Below are the code and all the weights of a small trained network. Each question names an input and a class and asks about switching units off, where a switched-off unit gives its printed mean instead of its output.

import numpy as np


def w(rows, s, z=0):
    codes = np.array(rows[::2]) - 128.0
    scale = np.full(codes.shape[1], s)
    scale[-1] = z or s
    return codes * scale


def norm(h):
    return h / np.sqrt((h * h).mean(-1, keepdims=True) + 1e-5)


def f(y):
    return np.maximum(y, 0)


def log_softmax(a):
    a = a - a.max(-1, keepdims=True)
    return a - np.log(np.exp(a).sum(-1, keepdims=True))


def net(x, mask):
    res = np.array(x, float).reshape(1, 7) / 4 @ E
    u = 0
    for l in range(3):
        y = f(norm(res) @ A[l][:, :-1].T + A[l][:, -1])
        res = res + np.where(mask[u : u + 4], y, B[l][:, -1]) @ B[l][:, :-1]
        u += 4
    return log_softmax(norm(res)[-1] @ U[:, :-1].T + U[:, -1])


A, B = {}, {}
E = w([
[253,188,178,171,130,113,67,108,45,212,160],'x0',
[120,190,83,170,57,43,166,118,162,205,117],'x1',
[69,16,130,195,143,120,22,45,164,165,29],'x2',
[121,71,150,135,46,47,166,44,90,46,181],'x3',
[141,162,132,210,202,149,153,24,214,106,124],'x4',
[132,136,107,176,133,111,104,165,127,90,133],'x5',
[53,154,185,104,231,29,128,149,132,174,161],'x6',
],0.0055)
A[0] = w([
[198,254,147,173,203,177,187,35,210,46,145,68],'L0N1',
[249,111,53,170,25,239,172,121,127,88,10,42],'L0N2',
[69,212,84,193,5,81,164,128,159,230,103,67],'L0N3',
[138,193,65,124,177,229,77,210,169,202,74,3],'L0N4',
],0.0046,0.0045)
B[0] = w([
[164,130,170,148,52,141,141,139,212,147,121,237],'L0N1',
[101,105,184,91,247,30,150,164,95,166,145,255],'L0N2',
[116,158,195,119,147,182,93,134,130,19,91,243],'L0N3',
[66,127,128,189,58,148,147,88,70,88,186,208],'L0N4',
],0.013,0.0033)
A[1] = w([
[138,128,137,45,73,140,107,210,120,134,188,135],'L1N1',
[57,92,2,93,127,131,214,180,194,93,73,12],'L1N2',
[90,171,99,163,169,194,153,163,116,174,100,110],'L1N3',
[112,112,124,66,65,120,87,212,86,126,89,2],'L1N4',
],0.0083,0.0033)
B[1] = w([
[137,163,158,161,82,147,178,173,180,97,103,254],'L1N1',
[204,193,83,107,156,117,82,75,95,191,218,241],'L1N2',
[112,79,251,134,63,103,183,62,111,101,144,195],'L1N3',
[181,44,165,190,134,122,73,57,243,151,117,207],'L1N4',
],0.011,0.0046)
A[2] = w([
[191,143,144,164,38,124,57,191,51,205,105,151],'L2N1',
[86,89,113,214,71,84,110,76,57,102,165,96],'L2N2',
[69,75,51,178,147,139,45,66,88,205,2,30],'L2N3',
[194,199,177,106,109,176,72,103,99,71,137,251],'L2N4',
],0.0066,0.0028)
B[2] = w([
[127,96,101,114,151,121,128,69,171,177,152,181],'L2N1',
[114,102,122,104,108,153,198,145,106,140,144,196],'L2N2',
[177,250,56,121,87,134,194,235,124,86,104,185],'L2N3',
[80,110,47,100,154,143,76,133,55,114,92,253],'L2N4',
],0.013,0.0066)
U = w([
[153,181,91,106,90,151,177,196,138,114,106,249],'0',
[162,97,149,153,96,139,87,101,250,129,105,102],'1',
[83,105,143,120,72,133,155,80,74,84,154,121],'2',
[160,158,71,85,169,123,53,83,94,173,158,14],'3',
[96,139,189,99,229,37,138,187,126,138,110,129],'4',
[98,123,140,87,164,167,62,137,129,35,69,167],'5',
],0.012,0.0013)

Each question gives the input, the list of numbers given to net, and the class t.
The units are the neurons (one row each of A and B). Each row of codes is followed by its name. A weight is (code - 128) times the scale printed after its matrix; where a second scale follows, it is the last column's (A, B and U).
mask holds one flag per neuron, layer by layer. A switched-off neuron (its flag False) gives its mean, the last column of its row in B, instead of its output. The means were averaged over made-up inputs and are rounded, as every weight is.
A unit's drop is (log p(t) with every unit on - log p(t) with that unit switched off) / (log p(t) with every unit on - log p(t) with every unit switched off).
The circuit of an input: a set's keep is (log p(t) with only the set's units on - log p(t) with every unit switched off) / (log p(t) with every unit on - log p(t) with every unit switched off). Starting from all 12 units, units are removed one at a time, each time the one whose removal leaves the highest keep (on an exact tie, the one counted first), for as long as the keep stays at least 0.8.
circuit, biggest first: the units of the circuit, biggest drop first
unit that matters most: the unit with the biggest drop
top k neurons: the k neurons with the biggest drops, biggest first
k most important neurons of layer l: the k neurons of layer l with the biggest drops, biggest first
input [-2,3,-7,0,8,2,-5], class 1: top neuron => L0N1
input [-6,7,7,6,5,-3,-7], class 0: top 2 neurons => L2N3; L1N3
input [6,3,-5,-7,-5,-5,-4], class 2: top 3 neurons => L0N4; L1N3; L2N3
input [8,1,8,6,0,5,7], class 0: top 2 neurons => L2N3; L0N2
input [-4,-1,-5,-5,6,-3,-6], class 1: top 2 neurons => L0N1; L2N3
input [-8,0,0,7,5,7,-2], class 3: circuit, biggest first => L1N2; L0N3
input [8,8,-2,-5,8,8,4], class 1: top 4 neurons => L0N1; L1N2; L0N2; L2N3
input [5,-5,-2,-5,5,-4,1], class 1: top 2 neurons => L0N1; L1N2
input [-6,6,0,-1,-4,-3,-3], class 3: 2 most important neurons of layer 1 => L1N2; L1N3
input [-2,2,6,-7,3,4,3], class 2: top 2 neurons => L1N3; L0N4
input [4,4,-6,-8,-3,-8,2], class 2: circuit, biggest first => L1N3; L0N4
input [7,-5,4,-7,2,5,-5], class 2: top 3 neurons => L0N4; L1N3; L1N2
input [-3,0,7,-6,-7,2,-5], class 0: top 4 neurons => L2N3; L0N4; L0N1; L0N2
input [-5,4,0,1,-8,8,0], class 1: unit that matters most => L1N4
input [-8,7,6,-2,-3,-1,8], class 3: top 2 neurons => L1N2; L0N2
input [3,4,7,-5,1,3,7], class 0: circuit, biggest first => L2N3; L0N2
input [1,-5,-3,-7,6,8,7], class 2: circuit, biggest first => L0N4; L1N3; L0N2
input [8,-4,4,-8,0,1,-1], class 2: circuit, biggest first => L0N4; L1N3
input [-8,-7,2,6,0,8,4], class 3: 3 most important neurons of layer 1 => L1N2; L1N3; L1N1
input [3,-3,3,-5,-7,-6,4], class 1: most important neuron of layer 1 => L1N4
input [-1,-1,-5,-7,3,4,6], class 2: circuit, biggest first => L1N3; L0N4
